Rows with their classes
[  9 -11  10  37   2  -8 -18  -5 -35  -1   0  22  -6  18   2 -11  -9 -13
   6 -35  -1   4 -32 -32   7  -2 -11  11  16  15 -29   0  -9   9]
j601
[ -7 -16   4  48   6 -12 -18 -14 -23  23  -7  18 -16  13  -4 -11   2 -19
  -3 -19 -14  26 -15  -1  15  13  -6   1  -3   2 -18  -7  -4  13]
j728
[ -2 -14   2 -59  46 -35  37 -81   2  20   2  19   1  14  10 -54  11  63
  57 -86 -12  42 -29 -69 -18  13 -12 -33  -2 -11 -33   8 -11 -18]
j408
[  5  62   6  43   7 -23   3 -21 -25  16 -11  10  10  -5   0 -36  12 -17
   5 -26   0  22  -7 -13  20 -21 -12   0  -6  10  -5  -8   2   3]
j408
[-23   6   1  75   7 -10 -48  13 -18  23  -9  25 -13  16   2  -7 -10  -8
  -4 -33 -12  -1 -43 -19  11  -3   1   8  16   3 -21 -14  -4  21]
j255
[  6  -9  -8  16  -7  -9 -10 -17 -28  -2 -23  12 -10 -34   5 -16  -5  15
  37 -25  -8 -13 -32 -35  12 -16 -17  -1  15  13 -37   6  -7  -2]
j728
[ -2   0 -15  14  11  -4  -3  -3  -8  11 -22  11   3   0  16 -13   2   0
   1 -15  -2   0 -12 -12   6  -5  -2   6  16   0 -12  -3   4  -6]
j255
[ 12  -5   3  26   0 -31  21 -48 -67  -8 -10  56  35  -5  11  -6 -16 -66
  38 -58  -2   0 -47   3  10  -7 -39  10   4 -13 -38  26  -8  -7]
j64
[ -9  24  -2  55   9  31 -36  29  -6  69  -4  16  -3   3 -19  18  -4 -21
  -6  16 -10  -2   3  14  -8  12  13  -1   4   2  15  -7   8  -6]
j601
[ -3  10  -2  32   7   0 -36  -8  13  13   6  -3  -1 -10 -17  -5 -10  -7
 -12  11   6   0  27  50   8  13   9  -4 -23   0  -8 -11  -2  24]
j601
[  1  -7 -11  11  11 -23   5 -30 -17   7 -11  16   4  -3   7 -21   2   9
  16 -45 -16   7  -4 -27  -2  -9 -26   1  -1   4 -21  11  -1  -1]
j601
[ 13   9   3  32  16   8 -12  22  -4  41 -15  10  -4  13  -6  12  -9  -7
   5  11  -3   6  -5  -4  -7  13  21   2  26 -15  23 -14  11  11]
j255
[  5   6   2  23 -10  -5  13  -8 -22   8   5  15  -8  10 -10 -11   2 -24
   4 -14 -12   6 -24 -15  16 -13  -1  40   1   0 -15  -2 -11  -9]
j408
[  0  -4   7   8  17 -27  17   4 -15   0  -2  16   0  20  10 -18 -20   1
  30 -47 -13   1 -27 -29  11 -19 -15   9   6 -14 -14 -21  -7  -4]
j601
[  9   9   0 -18   0 -10  20  35   2 -11   4   2  -2   0   3  23   2  -6
  50  25  14   3 -44 -24  -6  -7  -2   4  -3 -18  15   7  11   9]
j64
[  7 -20   5   5  27 -26  20 -35 -19  20 -11  10   1   3  12 -22  10  19
  31 -61 -14  11 -22 -21   5 -13 -17  -7   5 -15 -12   9   0  -8]
j601
[ 12 -28   1  17  19 -26  16  -7 -14  28   1  -2  10  10  21 -29   4  11
  59 -40   8  11 -53 -42   2  -9 -14  -6  17  -5 -25  -3  -8 -17]
j601
[ -7  20  -1  32  10  22 -40  25  22   2  22 -22   6 -13  -7  -4 -10   1
 -43  26  -4  -5  46  50  16  21  20  -9 -24  -1  51 -35   3  41]
j601
[  0   6 -12  35  22 -34  -3  -3 -35  -9 -21  23  11   4   6 -35 -15  -2
  19 -40   6   6 -19 -26  24 -12 -17  -8  -4  -9 -15 -20  -5  15]
j728
[ 17  -2   5  10  14 -30   6 -20 -45  15 -12  28  14  -4   7  -8  -8 -14
  22 -28  -9 -17 -36  -5  32  17 -30  -7  10  -4 -28   7   5   8]
j64
[ 15  38   5   3  -1 -28  20  -9 -26  21 -28  30  10 -13   8  -1 -33   0
  34 -23  -6   0 -53 -25  26  -4 -32   6  11 -18  -4  28  17   0]
j64
[ -4   9  -5  22  19   4  -7   6  -4  57  -3   1   8  -3  -1 -55   5  11
  -6  19  -7  13   5   5  10  -3  12  11   9 -32  15  -7  17  -9]
j601
[ 13  -2  -1 -36  16 -20  26 -16   7  13  -2   4  -4  35   2  -2   7   6
  31 -20 -10  10 -24 -24  -6 -14  -1   0  17  -9 -23  11  -7 -23]
j255
[-24   2   4  28   6  13 -50  29   2  -5   4 -15   5  -7  -5  38 -17  -8
 -30  41   7 -17  23  43 -24  30  -9  -9 -10 -13   2 -32  11  42]
j64
[ -4   3 -41  58  10  11 -54  30 -13  13  13   2  15   2   8   1   4   0
  -7 -17 -18 -14  -9 -29  18  -6   3   6  10   6 -13 -33   0   5]
j601
[ 12   6   6  21  21 -22  23  15 -26  32 -14  39   3   6  15   6   3  10
  28  -5 -14   0 -57 -56  -1 -15 -13   2  32 -13 -23  33   1 -20]
j64
[ 12   0   0 -55   0 -30  41 -12  -8 -33  10   2   4  -7  12  10  38   4
  41   5   3   2 -41 -29 -10  -9 -15  21   9   5 -16  16   3   3]
j64
[-17   4 -16  40  18 -42 -32  22 -10 -12  12  15   8  -9  -4  13 -12  23
  22  -1   2 -19 -17   5   5  27 -29 -25 -15  -4   6 -14  -1  39]
j408
[ 17  11   4  32  -2 -26   7  -1 -36 -15  -7  28  -4  22  -6  -3 -16  -9
  33 -51  -5   5 -32 -13  -5  -6 -20  -3  -4   0 -27   5 -11  20]
j728
[ -4   8   8  47   5  10 -26  54  15 -26   3   1  -6  18  -5  13 -15  -8
  -7  -6   7 -42   3  -9  13   7   8  -4  -5  74   2 -23  37  28]
j601

Rows, each with its class
[ 16  -3   4  12   8 -15   1   6  12   2   2  -9  33 -49   5  20 -20 -30
  -8   8 -12  -1   3 -11 -16 -15  12  -2  13  -6  10 -13  15 -15]
j639
[  5  -6  12  -5 -11 -10   7 -17  44   1  19  -5   9  22  -3 -14   0 -10
   5 -17  11  11 -13 -26   1 -10   0   9 -30  10   0 -15 -15 -12]
J224
[ -4  -2   1   3  -2  -8   4  -7  40 -11  40 -24  26  -3  -2 -17 -13   0
 -24  -1  11   5  -1 -34 -26 -18  -6  31 -15   5   7  -6  -1 -24]
j879
[ 19   9   0  -4  -4 -18   4   6  12  -1  -4  13  -2 -12   0  18   6 -30
   7  -2  -8   4   6  23   9  -5  14 -29  20   6  -2 -19  -5 -16]
J641
[ -2  11  30   5 -22 -25  -2   2  33 -11  21  19  -9   7   3  21  -3 -19
  15  -8  -8  -3  -3  32  29   5  14 -13  12   5  -5  -9  -8 -30]
J641
